Below are the code and all the weights of a small trained network. Each question names an input and a target symbol and asks about switching units off, where a switched-off unit gives its printed mean instead of its output.

import numpy as np


def w(rows, s, z=0):
    codes = np.array(rows[::2]) - 128.0
    scale = np.full(codes.shape[1], s)
    scale[-1] = z or s
    return codes * scale


def norm(h):
    return h / np.sqrt((h * h).mean(-1, keepdims=True) + 1e-5)


def f(y):
    return np.maximum(y, 0)


def softmax(a):
    e = np.exp(a - a.max(-1, keepdims=True))
    return e / e.sum(-1, keepdims=True)


def log_softmax(a):
    a = a - a.max(-1, keepdims=True)
    return a - np.log(np.exp(a).sum(-1, keepdims=True))


def net(x, mask):
    ids = ['αβδηθλμξτφω'.index(c) for c in x.split()]
    T = len(ids)
    res = E[ids] + P[:T]
    u = 0
    for l in range(2):
        r = norm(res)
        for j in range(3):
            rows = slice(2 * j, 2 * j + 2)
            q, k, v = (r @ M[l][rows].T for M in (Q, K, V))
            z = softmax(np.where(np.tri(T) > 0, q @ k.T / 2**0.5, -1e9)) @ v
            o = O[l][rows]
            res = res + np.where(mask[u + j], z, o[:, -1]) @ o[:, :-1]
        u += 3
        y = f(norm(res) @ A[l][:, :-1].T + A[l][:, -1])
        res = res + np.where(mask[u : u + 4], y, B[l][:, -1]) @ B[l][:, :-1]
        u += 4
    return log_softmax(norm(res)[-1] @ U[:, :-1].T + U[:, -1])


Q, K, V, O, A, B = {}, {}, {}, {}, {}, {}
E = w([
[69,75,241,170,97,150],'α',
[199,136,105,119,54,125],'β',
[159,59,95,119,131,153],'δ',
[70,67,77,104,117,117],'η',
[156,75,85,114,61,147],'θ',
[176,145,252,194,134,152],'λ',
[139,82,76,118,181,128],'μ',
[137,176,120,105,56,86],'ξ',
[105,177,110,103,77,71],'τ',
[101,86,74,111,169,118],'φ',
[185,89,71,127,142,140],'ω',
],0.019)
P = w([
[98,211,125,85,161,246],'0',
[146,95,98,140,125,48],'1',
[162,94,48,159,178,122],'2',
[108,152,110,160,142,168],'3',
[130,145,154,52,167,175],'4',
[144,117,33,180,149,64],'5',
[100,161,93,177,140,185],'6',
[164,82,112,91,136,39],'7',
[129,103,49,198,137,66],'8',
[91,176,73,196,133,206],'9',
[142,144,161,12,171,153],'10',
[127,114,57,213,145,59],'11',
[79,207,56,217,127,216],'12',
[157,6,122,88,113,91],'13',
],0.013)
Q[0] = w([
[123,104,96,226,133,70],'0.h0',
[174,76,175,70,139,35],'0.h0',
[170,97,175,39,127,96],'0.h1',
[166,60,165,144,122,32],'0.h1',
[54,201,54,255,117,216],'0.h2',
[99,192,123,52,140,233],'0.h2',
],0.047)
K[0] = w([
[100,175,126,110,139,220],'0.h0',
[153,128,102,2,131,124],'0.h0',
[159,97,117,54,121,81],'0.h1',
[127,167,67,44,138,173],'0.h1',
[90,183,58,215,115,192],'0.h2',
[135,84,101,190,108,54],'0.h2',
],0.049)
V[0] = w([
[2,110,95,92,162,97],'0.h0',
[105,107,136,100,21,139],'0.h0',
[102,105,223,172,146,135],'0.h1',
[44,51,113,108,86,153],'0.h1',
[220,168,64,130,191,130],'0.h2',
[89,89,38,73,63,150],'0.h2',
],0.05)
O[0] = w([
[54,249,113,88,146,4,90],'0.h0',
[75,102,71,252,76,127,155],'0.h0',
[26,159,133,130,224,204,69],'0.h1',
[32,73,157,167,152,37,162],'0.h1',
[174,71,65,3,53,185,195],'0.h2',
[104,89,160,211,18,33,254],'0.h2',
],0.021,0.048)
A[0] = w([
[249,201,115,188,88,102,4],'0.n0',
[80,95,206,158,63,97,217],'0.n1',
[3,61,80,39,59,170,173],'0.n2',
[56,162,142,215,228,105,165],'0.n3',
],0.041,0.0026)
B[0] = w([
[97,118,173,174,165,145,197],'0.n0',
[167,142,70,106,184,151,253],'0.n1',
[151,129,198,166,172,122,209],'0.n2',
[130,113,254,101,146,178,167],'0.n3',
],0.046,0.036)
Q[1] = w([
[36,158,92,2,111,236],'1.h0',
[166,133,139,88,188,144],'1.h0',
[90,139,61,56,27,138],'1.h1',
[222,70,179,86,151,136],'1.h1',
[75,151,109,135,245,213],'1.h2',
[175,43,124,182,117,157],'1.h2',
],0.043)
K[1] = w([
[58,194,160,39,242,203],'1.h0',
[137,59,238,137,130,99],'1.h0',
[28,214,179,82,157,205],'1.h1',
[211,101,171,107,96,104],'1.h1',
[56,138,180,111,255,204],'1.h2',
[160,48,122,206,158,138],'1.h2',
],0.039)
V[1] = w([
[124,84,119,124,176,157],'1.h0',
[171,152,201,166,74,94],'1.h0',
[115,128,46,122,58,119],'1.h1',
[194,78,131,173,95,68],'1.h1',
[51,44,111,123,222,209],'1.h2',
[90,121,251,127,145,79],'1.h2',
],0.023)
O[1] = w([
[126,142,102,134,155,102,130],'1.h0',
[16,145,185,58,151,186,177],'1.h0',
[176,140,156,194,77,121,147],'1.h1',
[10,225,213,104,202,183,252],'1.h1',
[220,231,227,161,82,208,114],'1.h2',
[111,76,159,149,153,244,133],'1.h2',
],0.011,0.033)
A[1] = w([
[142,209,181,60,150,113,113],'1.n0',
[151,205,119,89,182,255,188],'1.n1',
[180,165,104,184,123,210,252],'1.n2',
[63,195,124,118,193,89,178],'1.n3',
],0.056,0.0021)
B[1] = w([
[48,48,119,159,130,139,218],'1.n0',
[29,169,133,140,3,171,251],'1.n1',
[59,157,94,61,180,120,230],'1.n2',
[211,161,107,100,111,195,197],'1.n3',
],0.049,0.02)
U = w([
[110,138,208,181,175,194,142],'α',
[128,59,57,148,167,236,41],'β',
[166,104,152,143,245,124,114],'δ',
[121,188,178,118,122,68,164],'η',
[118,113,87,221,90,115,155],'θ',
[71,167,92,117,29,170,132],'λ',
[40,53,157,79,124,85,2],'μ',
[94,147,83,126,228,139,187],'ξ',
[178,187,100,157,160,171,204],'τ',
[125,158,76,72,116,87,197],'φ',
[185,110,188,100,61,141,122],'ω',
],0.011,0.0053)

Each question gives the input, a string of symbols that net reads in full, and the target symbol t.
The units are the heads (2 rows each of Q, K, V and O) and the neurons (one row each of A and B). Each row of codes is followed by its name. A weight is (code - 128) times the scale printed after its matrix; where a second scale follows, it is the last column's (O, A, B and U).
mask holds one flag per unit, layer by layer, with each layer's heads first. A switched-off unit (its flag False) gives its mean, the last column of its rows in O or B, instead of its output. The means were averaged over made-up inputs and are rounded, as every weight is.
A unit's drop is (log p(t) with every unit on - log p(t) with that unit switched off) / (log p(t) with every unit on - log p(t) with every unit switched off).
The circuit of an input: a set's keep is (log p(t) with only the set's units on - log p(t) with every unit switched off) / (log p(t) with every unit on - log p(t) with every unit switched off). Starting from the 12 units with the biggest drops (on a tie, the unit counted first), units are removed one at a time, each time the one whose removal leaves the highest keep (on an exact tie, the one counted first), for as long as the keep stays at least 0.8.
units of the circuit, in order: the units of the circuit, biggest drop first
k most important neurons: the k neurons with the biggest drops, biggest first
top k neurons in layer l: the k neurons of layer l with the biggest drops, biggest first
drop of u: that unit's drop, to one decimal
input μ θ λ θ τ β ω λ, target τ: units of the circuit, in order => 0.h0, 1.n3, 1.n1
input θ α ω ω δ α θ β λ θ θ, target β: units of the circuit, in order => 0.h0, 1.n1, 1.n2
input τ μ θ φ β θ ω δ β θ λ, target δ: units of the circuit, in order => 1.n1, 0.h1, 0.n1
input δ μ θ ω α θ θ δ θ φ θ μ, target δ: units of the circuit, in order => 1.n1, 1.n0
input μ ω β α η ω, target μ: units of the circuit, in order => 0.h0, 1.n0
input μ ω θ φ μ β ξ α θ ω ω, target α: units of the circuit, in order => 0.h2, 0.n3
input μ β α η θ ω θ α ω θ, target α: units of the circuit, in order => 0.h1, 0.n3
input μ θ μ α ω θ μ α ξ, target μ: units of the circuit, in order => 0.h0, 1.n0
input μ θ θ δ η μ ξ α θ μ μ μ θ μ, target μ: 2 most important neurons => 1.n0, 0.n1
input ω θ ω ω ω θ μ τ, target ω: most important neuron => 0.n1
input τ θ ω μ θ ω θ β μ β α β, target τ: 2 most important neurons => 1.n3, 0.n0
input θ β θ μ β θ β, target β: units of the circuit, in order => 0.h0, 1.n2
input θ θ θ θ η θ δ α μ θ φ δ ω θ, target φ: 2 most important neurons => 1.n3, 0.n3
input φ θ ω ω β ω, target φ: most important neuron => 1.n3
input ω θ θ θ θ θ φ θ θ δ, target δ: 3 most important neurons => 1.n1, 0.n1, 0.n2
input ξ θ θ η ω θ θ η θ θ α β, target ξ: 3 most important neurons => 1.n2, 0.n0, 1.n1
input θ ω ξ θ ω θ μ η τ β ω, target η: top 2 neurons in layer 1 => 1.n3, 1.n1
input μ β θ α ω β, target μ: 2 most important neurons => 1.n0, 0.n1
input ω ω ω θ θ ω λ θ φ θ ω α, target ω: drop of 0.n1 => 0.2
input φ τ θ θ β α θ ω φ θ, target α: drop of 0.n3 => 0.5
input θ θ φ ω α θ λ, target λ: drop of 0.h1 => 2.4
input μ η θ λ, target λ: most important neuron => 1.n1
